Here is a tiny trained network, its code and every weight. The questions are about switching its units off for an input and a class, where a switched-off unit gives its printed mean instead of its output.

import numpy as np


def w(rows, s, z=0):
    codes = np.array(rows[::2]) - 128.0
    scale = np.full(codes.shape[1], s)
    scale[-1] = z or s
    return codes * scale


def f(y):
    return y / 2 * (1 + np.tanh(0.7978845608 * (y + 0.044715 * y**3)))


def log_softmax(a):
    a = a - a.max(-1, keepdims=True)
    return a - np.log(np.exp(a).sum(-1, keepdims=True))


def net(x, mask):
    res = np.array(x, float).reshape(1, 5) / 4 @ E
    y = f(res @ A[0][:, :-1].T + A[0][:, -1])
    res = res + np.where(mask, y, B[0][:, -1]) @ B[0][:, :-1]
    return log_softmax(res[-1] @ U[:, :-1].T + U[:, -1])


A, B = {}, {}
E = w([
[75,40,112,222,214,167,59,147,143,146,86],'x0',
[198,72,98,156,108,161,143,190,130,135,90],'x1',
[254,91,64,39,106,192,77,162,154,73,178],'x2',
[88,45,237,170,118,77,155,191,45,53,144],'x3',
[58,171,92,101,227,134,37,132,73,60,181],'x4',
],0.0092)
A[0] = w([
[180,106,142,92,141,113,122,168,101,45,179,253],'neuron 1',
[224,140,105,88,22,157,210,131,177,142,90,233],'neuron 2',
[107,84,114,122,177,123,106,155,99,34,249,215],'neuron 3',
[227,88,87,89,115,254,108,129,179,121,144,187],'neuron 4',
[125,75,189,133,122,154,212,143,111,58,132,202],'neuron 5',
[141,27,245,193,168,52,142,200,45,44,68,215],'neuron 6',
[78,203,63,112,223,106,36,100,133,162,184,170],'neuron 7',
[198,115,125,24,43,71,186,90,104,92,136,197],'neuron 8',
[104,156,29,24,116,129,110,62,167,120,175,171],'neuron 9',
[78,123,205,218,181,91,220,81,135,238,18,210],'neuron 10',
[147,154,137,58,123,152,48,83,107,50,202,159],'neuron 11',
],0.0068,0.0042)
B[0] = w([
[129,127,161,51,157,126,146,178,112,172,148,189],'neuron 1',
[195,144,125,93,134,59,112,172,168,150,118,239],'neuron 2',
[88,146,174,112,140,187,136,159,48,125,128,199],'neuron 3',
[159,88,105,63,138,170,92,172,125,199,71,223],'neuron 4',
[105,145,155,153,117,117,175,179,107,128,158,182],'neuron 5',
[124,117,189,187,123,110,173,186,78,105,87,252],'neuron 6',
[91,169,76,117,169,154,116,34,103,72,116,213],'neuron 7',
[137,196,155,92,43,108,139,172,193,134,130,214],'neuron 8',
[145,137,91,47,134,172,125,61,114,101,156,207],'neuron 9',
[149,102,134,247,71,120,119,85,217,158,102,248],'neuron 10',
[97,145,164,83,64,195,159,132,87,160,146,193],'neuron 11',
],0.011,0.014)
U = w([
[148,100,94,133,94,59,129,83,133,200,146,21],'0',
[122,112,111,88,104,178,78,125,112,183,148,6],'1',
[104,123,182,156,134,112,176,201,72,96,135,118],'2',
[202,63,50,137,212,115,73,156,141,174,76,217],'3',
[70,127,89,189,192,117,65,115,123,66,102,27],'4',
[125,107,140,254,89,62,135,113,178,158,98,242],'5',
[122,193,88,93,137,140,171,81,121,48,231,138],'6',
[183,176,133,84,83,35,146,181,187,144,171,139],'7',
],0.0093,0.002)

Each question gives the input, the list of numbers given to net, and the class t.
The units are the neurons (one row each of A and B). Each row of codes is followed by its name. A weight is (code - 128) times the scale printed after its matrix; where a second scale follows, it is the last column's (A, B and U).
mask holds one flag per neuron, in row order. A switched-off neuron (its flag False) gives its mean, the last column of its row in B, instead of its output. The means were averaged over made-up inputs and are rounded, as every weight is.
A unit's drop is (log p(t) with every unit on - log p(t) with that unit switched off) / (log p(t) with every unit on - log p(t) with every unit switched off).
The circuit of an input: a set's keep is (log p(t) with only the set's units on - log p(t) with every unit switched off) / (log p(t) with every unit on - log p(t) with every unit switched off). Starting from all 11 units, units are removed one at a time, each time the one whose removal leaves the highest keep (on an exact tie, the one counted first), for as long as the keep stays at least 0.8.
units of the circuit, in order: the units of the circuit, biggest drop first
most important unit: the unit with the biggest drop
top k neurons: the k neurons with the biggest drops, biggest first
drop when u is switched off: that unit's drop, to one decimal
input [6,-4,-3,2,2], class 5: most important unit	neuron 10
input [-8,-4,7,6,5], class 6: top 4 neurons	(neuron 9; neuron 3; neuron 6; neuron 2)
input [-6,-5,-2,-3,0], class 6: units of the circuit, in order	(neuron 9; neuron 4)
input [-5,3,5,0,5], class 1: units of the circuit, in order	(neuron 4; neuron 11)
input [-3,5,7,3,5], class 1: top 2 neurons	(neuron 4; neuron 3)
input [6,-5,7,-7,7], class 6: top 2 neurons	(neuron 7; neuron 9)
input [1,-3,7,-5,7], class 6: top 4 neurons	(neuron 7; neuron 9; neuron 10; neuron 2)
input [-8,-4,7,-6,5], class 6: top 3 neurons	(neuron 9; neuron 7; neuron 10)
input [4,-8,-3,2,1], class 5: top 2 neurons	(neuron 10; neuron 9)
input [1,-6,4,-6,-2], class 1: top 3 neurons	(neuron 4; neuron 11; neuron 5)
input [5,-4,-1,-1,1], class 4: drop when neuron 1 is switched off	0.0
input [1,2,-8,4,0], class 5: drop when neuron 10 is switched off	0.3
input [3,-6,-2,5,-3], class 5: drop when neuron 10 is switched off	0.5
input [2,-8,-8,3,7], class 4: units of the circuit, in order	(neuron 7)
